Here is a tiny trained network, its code and every weight. The questions are about switching its units off for an input and a target symbol, where a switched-off unit gives its printed mean instead of its output.

import numpy as np


def w(rows, s, z=0):
    codes = np.array(rows[::2]) - 128.0
    scale = np.full(codes.shape[1], s)
    scale[-1] = z or s
    return codes * scale


def f(y):
    return y / 2 * (1 + np.tanh(0.7978845608 * (y + 0.044715 * y**3)))


def softmax(a):
    e = np.exp(a - a.max(-1, keepdims=True))
    return e / e.sum(-1, keepdims=True)


def log_softmax(a):
    a = a - a.max(-1, keepdims=True)
    return a - np.log(np.exp(a).sum(-1, keepdims=True))


def net(x, mask):
    ids = ['αβγδεζηθλμξπστφω'.index(c) for c in x.split()]
    T = len(ids)
    res = E[ids] + P[:T]
    u = 0
    for l in range(2):
        q, k, v = (res @ M[l].T for M in (Q, K, V))
        z = softmax(np.where(np.tri(T) > 0, q @ k.T / 3**0.5, -1e9)) @ v
        res = res + np.where(mask[u], z, O[l][:, -1]) @ O[l][:, :-1]
        u += 1
        y = f(res @ A[l][:, :-1].T + A[l][:, -1])
        res = res + np.where(mask[u : u + 12], y, B[l][:, -1]) @ B[l][:, :-1]
        u += 12
    return log_softmax(res[-1] @ U[:, :-1].T + U[:, -1])


Q, K, V, O, A, B = {}, {}, {}, {}, {}, {}
E = w([
[94,114,122,81,94,128,124],'α',
[68,67,86,139,66,79,91],'β',
[113,157,109,126,132,140,181],'γ',
[104,86,73,98,64,80,92],'δ',
[134,210,91,20,135,91,71],'ε',
[127,175,82,232,94,41,143],'ζ',
[119,165,198,61,168,92,160],'η',
[90,155,109,119,139,143,166],'θ',
[6,115,144,198,92,164,154],'λ',
[71,102,133,35,65,158,141],'μ',
[122,98,89,75,47,102,113],'ξ',
[177,168,98,71,76,87,82],'π',
[250,34,198,123,111,186,119],'σ',
[88,178,90,118,155,167,146],'τ',
[134,95,203,105,32,147,184],'φ',
[75,237,72,124,199,88,53],'ω',
],0.019)
P = w([
[168,121,2,97,134,129,218],'0',
[136,129,79,127,148,98,186],'1',
[122,125,117,121,140,94,168],'2',
[109,129,138,125,144,87,154],'3',
[99,126,161,118,140,87,146],'4',
[89,130,174,123,147,78,139],'5',
[82,136,178,132,158,68,132],'6',
[73,147,184,141,170,56,130],'7',
],0.0099)
Q[0] = w([
[103,37,103,197,81,101,91],'L0H0',
[64,97,97,117,254,225,32],'L0H0',
[176,105,228,237,105,138,176],'L0H0',
],0.0061)
K[0] = w([
[87,62,83,192,44,126,90],'L0H0',
[2,111,147,109,153,88,133],'L0H0',
[139,78,177,227,112,153,211],'L0H0',
],0.0064)
V[0] = w([
[210,140,189,35,234,88,208],'L0H0',
[63,102,77,70,164,41,47],'L0H0',
[226,31,88,229,56,130,1],'L0H0',
],0.0047)
O[0] = w([
[16,141,30,95,182,184,57,211],'L0H0',
[189,196,2,27,143,136,82,185],'L0H0',
[87,86,145,100,134,22,64,2],'L0H0',
],0.0091,0.0047)
A[0] = w([
[154,56,162,69,180,175,87,147],'L0N0',
[128,222,147,146,139,89,75,164],'L0N1',
[173,255,224,123,85,103,188,125],'L0N2',
[234,111,180,56,202,95,219,59],'L0N3',
[146,130,67,206,124,143,108,197],'L0N4',
[35,127,207,147,82,27,153,149],'L0N5',
[144,126,186,176,84,98,133,2],'L0N6',
[100,138,176,140,166,183,164,86],'L0N7',
[59,132,128,99,127,141,132,163],'L0N8',
[127,132,138,47,44,100,118,230],'L0N9',
[121,137,94,88,128,179,137,9],'L0N10',
[187,110,223,219,142,108,114,107],'L0N11',
],0.009,0.0044)
B[0] = w([
[145,116,126,139,54,96,79,150],'L0N0',
[80,82,150,75,171,111,104,200],'L0N1',
[125,119,80,69,157,166,115,196],'L0N2',
[194,142,27,117,90,221,184,145],'L0N3',
[120,143,111,72,117,254,112,156],'L0N4',
[100,128,64,134,176,125,136,231],'L0N5',
[122,108,150,91,164,87,123,150],'L0N6',
[118,147,237,151,109,27,102,192],'L0N7',
[104,74,130,192,144,114,132,212],'L0N8',
[121,179,124,189,180,106,170,255],'L0N9',
[204,139,127,104,171,83,98,181],'L0N10',
[105,97,153,56,101,56,111,174],'L0N11',
],0.0093,0.0071)
Q[1] = w([
[155,203,215,145,194,98,34],'L1H0',
[245,70,215,72,81,228,74],'L1H0',
[2,186,180,76,173,233,184],'L1H0',
],0.0045)
K[1] = w([
[215,255,188,120,152,138,45],'L1H0',
[82,240,119,164,242,215,167],'L1H0',
[105,97,137,81,64,219,79],'L1H0',
],0.0057)
V[1] = w([
[155,182,179,22,89,132,1],'L1H0',
[157,64,129,149,83,150,104],'L1H0',
[99,132,149,162,111,79,183],'L1H0',
],0.008)
O[1] = w([
[119,19,138,157,122,95,177,74],'L1H0',
[254,61,130,136,186,139,148,2],'L1H0',
[107,93,63,115,149,122,146,147],'L1H0',
],0.0084,0.0036)
A[1] = w([
[88,168,121,140,120,206,142,253],'L1N0',
[153,154,144,194,155,90,192,211],'L1N1',
[145,43,168,153,96,185,164,168],'L1N2',
[56,112,241,108,101,75,100,151],'L1N3',
[110,149,140,151,114,33,154,4],'L1N4',
[111,124,117,134,179,121,64,36],'L1N5',
[106,166,135,112,134,149,154,242],'L1N6',
[73,83,160,172,150,143,198,171],'L1N7',
[66,103,120,236,55,131,142,157],'L1N8',
[165,187,111,182,42,251,135,189],'L1N9',
[203,161,56,72,184,184,151,69],'L1N10',
[148,85,129,201,73,137,189,92],'L1N11',
],0.011,0.0049)
B[1] = w([
[164,159,43,129,95,87,102,245],'L1N0',
[163,47,149,69,124,103,86,176],'L1N1',
[155,177,141,135,112,117,98,166],'L1N2',
[159,115,224,138,201,125,158,200],'L1N3',
[58,168,150,93,185,161,126,164],'L1N4',
[128,94,120,128,107,126,255,159],'L1N5',
[120,124,87,117,127,103,83,247],'L1N6',
[122,140,56,143,68,128,94,189],'L1N7',
[223,140,13,103,75,168,121,153],'L1N8',
[69,120,189,94,182,72,124,149],'L1N9',
[160,90,85,206,93,189,125,202],'L1N10',
[124,155,190,129,183,164,127,148],'L1N11',
],0.009,0.012)
U = w([
[182,49,165,83,99,87,63,254],'α',
[115,148,157,224,120,80,173,68],'β',
[73,100,149,145,140,170,72,26],'γ',
[116,126,148,141,154,168,118,25],'δ',
[59,156,187,52,204,3,92,104],'ε',
[161,152,27,93,93,101,111,200],'ζ',
[105,137,155,206,139,100,137,27],'η',
[138,140,144,139,128,134,174,65],'θ',
[129,94,143,197,157,160,83,182],'λ',
[106,53,121,130,120,75,159,45],'μ',
[120,139,151,137,140,148,138,34],'ξ',
[123,119,148,94,122,141,153,50],'π',
[125,92,134,148,205,194,121,141],'σ',
[186,129,121,187,193,114,173,56],'τ',
[103,109,148,105,133,193,79,38],'φ',
[142,139,143,129,140,142,151,39],'ω',
],0.0072,0.0048)

Each question gives the input, a string of symbols that net reads in full, and the target symbol t.
The units are the heads (3 rows each of Q, K, V and O) and the neurons (one row each of A and B). Each row of codes is followed by its name. A weight is (code - 128) times the scale printed after its matrix; where a second scale follows, it is the last column's (O, A, B and U).
mask holds one flag per unit, layer by layer, with each layer's heads first. A switched-off unit (its flag False) gives its mean, the last column of its rows in O or B, instead of its output. The means were averaged over made-up inputs and are rounded, as every weight is.
A unit's drop is (log p(t) with every unit on - log p(t) with that unit switched off) / (log p(t) with every unit on - log p(t) with every unit switched off).
The circuit of an input: a set's keep is (log p(t) with only the set's units on - log p(t) with every unit switched off) / (log p(t) with every unit on - log p(t) with every unit switched off). Starting from the 12 units with the biggest drops (on a tie, the unit counted first), units are removed one at a time, each time the one whose removal leaves the highest keep (on an exact tie, the one counted first), for as long as the keep stays at least 0.8.
circuit, biggest first: the units of the circuit, biggest drop first
most important unit: the unit with the biggest drop
k most important neurons: the k neurons with the biggest drops, biggest first
k most important neurons of layer l: the k neurons of layer l with the biggest drops, biggest first
input θ λ φ γ η, target ζ: 3 most important neurons -> (L0N3, L0N2, L1N0)
input π λ β δ η δ, target ε: 2 most important neurons of layer 1 -> (L1N4, L1N10)
input σ λ φ, target α: 2 most important neurons -> (L1N1, L0N0)
input ω η λ δ ζ σ ζ, target μ: circuit, biggest first -> (L1H0, L0H0, L0N0, L0N11)
input μ ε λ ζ η η ζ, target ε: 3 most important neurons of layer 0 -> (L0N11, L0N1, L0N3)
input τ ω η η σ ζ, target μ: most important neuron -> (L0N5)
input δ ζ ξ β ω α ζ ξ, target ε: circuit, biggest first -> (L0H0, L1N4, L0N9)
input σ β π, target α: 2 most important neurons of layer 0 -> (L0N0, L0N9)
input η τ β η η σ μ π, target α: circuit, biggest first -> (L1H0, L0N0, L0N9, L1N1)
input π σ σ σ θ, target α: 2 most important neurons -> (L1N1, L0N0)
input σ π π β, target α: circuit, biggest first -> (L1H0, L0H0, L0N0)
input λ η η η λ, target ε: 3 most important neurons of layer 0 -> (L0N11, L0N7, L0N6)
input η σ μ, target α: 3 most important neurons -> (L1N1, L0N0, L0N9)
input θ ε ε, target ε: 4 most important neurons of layer 0 -> (L0N10, L0N1, L0N3, L0N5)
input δ ξ γ δ π λ η φ, target ζ: most important unit -> L0N5
input ξ γ π ω δ σ α ξ, target α: circuit, biggest first -> (L1H0, L1N1, L0N0, L0N9)
input η η β β ζ β, target ε: 2 most important neurons -> (L1N4, L1N10)
input φ λ β η λ β, target ε: 2 most important neurons of layer 0 -> (L0N3, L0N2)
input σ σ ω β σ λ δ, target α: circuit, biggest first -> (L1H0, L1N1, L0N0, L0N9)
input ω φ φ, target ε: circuit, biggest first -> (L0N11, L0H0, L1N10, L1N3)
input η η λ τ η η η ω, target ζ: most important neuron of layer 0 -> (L0N7)
input δ λ λ ζ μ ε π π, target ε: 3 most important neurons -> (L0N5, L0N1, L0N3)
input ξ η η θ δ δ β ω, target ζ: 2 most important neurons of layer 1 -> (L1N0, L1N10)
input π η η δ γ σ η, target α: 2 most important neurons -> (L0N0, L1N1)
input σ τ ε, target τ: 2 most important neurons -> (L0N9, L0N0)
input ω η β η ζ φ μ ζ, target ε: circuit, biggest first -> (L0N1, L1N10)
